Below are the code and all the weights of a small trained network. Each question names an input and a class and asks about switching units off, where a switched-off unit gives its printed mean instead of its output.

import numpy as np


def w(rows, s, z=0):
    codes = np.array(rows[::2]) - 128.0
    scale = np.full(codes.shape[1], s)
    scale[-1] = z or s
    return codes * scale


def norm(h):
    return h / np.sqrt((h * h).mean(-1, keepdims=True) + 1e-5)


def f(y):
    return np.maximum(y, 0)


def log_softmax(a):
    a = a - a.max(-1, keepdims=True)
    return a - np.log(np.exp(a).sum(-1, keepdims=True))


def net(x, mask):
    res = np.array(x, float).reshape(1, 4) / 4 @ E
    u = 0
    for l in range(3):
        y = f(norm(res) @ A[l][:, :-1].T + A[l][:, -1])
        res = res + np.where(mask[u : u + 12], y, B[l][:, -1]) @ B[l][:, :-1]
        u += 12
    return log_softmax(norm(res)[-1] @ U[:, :-1].T + U[:, -1])


A, B = {}, {}
E = w([
[168,2,142,173],'x0',
[147,65,101,24],'x1',
[123,122,234,104],'x2',
[85,118,98,121],'x3',
],0.0073)
A[0] = w([
[145,124,83,92,137],'0.n0',
[154,183,131,147,49],'0.n1',
[135,11,168,195,174],'0.n2',
[28,103,50,140,203],'0.n3',
[95,179,80,84,86],'0.n4',
[155,160,115,172,193],'0.n5',
[109,124,185,142,103],'0.n6',
[84,170,2,154,3],'0.n7',
[66,183,165,67,104],'0.n8',
[216,141,61,93,167],'0.n9',
[80,206,117,122,73],'0.n10',
[55,216,22,185,157],'0.n11',
],0.0085,0.0026)
B[0] = w([
[67,239,74,214,167],'0.n0',
[156,57,124,153,155],'0.n1',
[145,161,131,93,235],'0.n2',
[32,159,182,103,202],'0.n3',
[183,134,233,84,185],'0.n4',
[253,112,76,73,182],'0.n5',
[86,84,101,152,158],'0.n6',
[134,82,114,158,197],'0.n7',
[167,145,185,97,193],'0.n8',
[187,201,92,138,190],'0.n9',
[160,175,220,77,193],'0.n10',
[110,211,137,106,253],'0.n11',
],0.0052,0.0061)
A[1] = w([
[2,87,153,76,91],'1.n0',
[142,152,187,83,198],'1.n1',
[98,159,144,227,186],'1.n2',
[174,163,184,169,149],'1.n3',
[53,159,169,165,64],'1.n4',
[144,178,120,191,99],'1.n5',
[184,153,49,1,96],'1.n6',
[132,24,136,166,128],'1.n7',
[150,1,56,205,207],'1.n8',
[138,153,140,173,38],'1.n9',
[187,121,129,77,159],'1.n10',
[162,196,143,64,255],'1.n11',
],0.0096,0.0018)
B[1] = w([
[44,83,204,151,162],'1.n0',
[105,70,77,187,214],'1.n1',
[123,154,90,76,181],'1.n2',
[134,68,136,175,201],'1.n3',
[116,50,40,134,164],'1.n4',
[74,92,182,189,177],'1.n5',
[171,85,34,98,219],'1.n6',
[177,214,162,34,172],'1.n7',
[123,252,173,54,193],'1.n8',
[67,92,93,161,149],'1.n9',
[129,67,85,247,180],'1.n10',
[199,3,177,103,254],'1.n11',
],0.0055,0.0074)
A[2] = w([
[17,127,136,80,108],'2.n0',
[124,147,57,133,102],'2.n1',
[151,174,142,89,86],'2.n2',
[133,43,92,88,106],'2.n3',
[100,133,85,198,139],'2.n4',
[112,46,171,130,122],'2.n5',
[59,149,106,90,165],'2.n6',
[195,132,75,162,147],'2.n7',
[98,188,186,246,253],'2.n8',
[166,185,50,128,113],'2.n9',
[117,47,119,108,229],'2.n10',
[161,204,79,92,134],'2.n11',
],0.012,0.0029)
B[2] = w([
[195,2,116,191,186],'2.n0',
[44,157,179,160,176],'2.n1',
[175,126,160,79,181],'2.n2',
[140,165,82,136,216],'2.n3',
[151,170,135,61,174],'2.n4',
[82,169,146,147,230],'2.n5',
[192,100,201,153,178],'2.n6',
[115,70,192,149,217],'2.n7',
[125,109,49,72,255],'2.n8',
[45,125,139,155,217],'2.n9',
[98,195,95,151,236],'2.n10',
[138,130,165,123,223],'2.n11',
],0.0093,0.0059)
U = w([
[185,181,191,17,113],'0',
[113,119,6,69,173],'1',
[49,143,171,143,152],'2',
[155,48,131,158,158],'3',
[154,169,96,185,2],'4',
],0.015,0.0065)

Each question gives the input, the list of numbers given to net, and the class t.
The units are the neurons (one row each of A and B). Each row of codes is followed by its name. A weight is (code - 128) times the scale printed after its matrix; where a second scale follows, it is the last column's (A, B and U).
mask holds one flag per neuron, layer by layer. A switched-off neuron (its flag False) gives its mean, the last column of its row in B, instead of its output. The means were averaged over made-up inputs and are rounded, as every weight is.
A unit's drop is (log p(t) with every unit on - log p(t) with that unit switched off) / (log p(t) with every unit on - log p(t) with every unit switched off).
The circuit of an input: a set's keep is (log p(t) with only the set's units on - log p(t) with every unit switched off) / (log p(t) with every unit on - log p(t) with every unit switched off). Starting from the 12 units with the biggest drops (on a tie, the unit counted first), units are removed one at a time, each time the one whose removal leaves the highest keep (on an exact tie, the one counted first), for as long as the keep stays at least 0.8.
circuit, biggest first: the units of the circuit, biggest drop first
most important unit: the unit with the biggest drop
k most important neurons: the k neurons with the biggest drops, biggest first
top k neurons in layer l: the k neurons of layer l with the biggest drops, biggest first
input [6,5,-8,8], class 2: most important unit	2.n1
input [7,-7,-8,-3], class 2: 3 most important neurons	[2.n9, 1.n2, 0.n5]
input [8,7,6,3], class 0: top 2 neurons in layer 2	[2.n8, 2.n9]
input [0,-6,-6,-8], class 3: 4 most important neurons	[0.n5, 2.n7, 0.n3, 0.n0]
input [-5,0,-2,5], class 0: 2 most important neurons	[0.n11, 0.n10]
input [8,0,8,0], class 0: circuit, biggest first	[1.n7, 2.n7, 2.n0]
input [8,5,1,2], class 0: circuit, biggest first	[1.n8, 1.n7]
input [8,6,-2,-3], class 0: circuit, biggest first	[1.n8, 1.n7]
input [4,-7,4,-7], class 1: top 2 neurons in layer 2	[2.n8, 2.n6]
input [-5,4,-3,8], class 3: circuit, biggest first	[2.n0, 2.n6]
input [6,-1,2,-4], class 0: 3 most important neurons	[1.n7, 1.n8, 0.n11]
input [-5,-3,-5,1], class 0: top 4 neurons in layer 0	[0.n11, 0.n10, 0.n4, 0.n3]
input [5,3,-8,-3], class 2: 3 most important neurons	[2.n9, 0.n9, 1.n8]
input [3,5,0,-5], class 1: top 4 neurons in layer 2	[2.n3, 2.n10, 2.n6, 2.n0]
input [-1,-6,-6,0], class 1: circuit, biggest first	[2.n8]
input [0,4,6,2], class 2: 3 most important neurons	[2.n5, 0.n5, 2.n8]
input [4,5,7,3], class 2: top 3 neurons in layer 2	[2.n5, 2.n8, 2.n10]
input [-5,-6,-5,0], class 1: 4 most important neurons	[2.n8, 1.n5, 1.n6, 1.n8]
input [-1,4,3,1], class 1: top 2 neurons in layer 2	[2.n3, 2.n10]
input [-6,2,-5,1], class 0: top 2 neurons in layer 0	[0.n4, 0.n10]
input [0,4,-8,-7], class 2: top 3 neurons in layer 2	[2.n9, 2.n1, 2.n7]
input [6,2,5,2], class 0: 3 most important neurons	[1.n7, 0.n11, 0.n3]
input [-4,-7,-5,-4], class 1: 2 most important neurons	[2.n8, 1.n5]
input [-6,-3,6,-7], class 3: most important unit	1.n11
input [3,3,-5,7], class 3: 2 most important neurons	[2.n0, 0.n3]
input [4,1,-5,-2], class 2: 2 most important neurons	[0.n9, 2.n9]
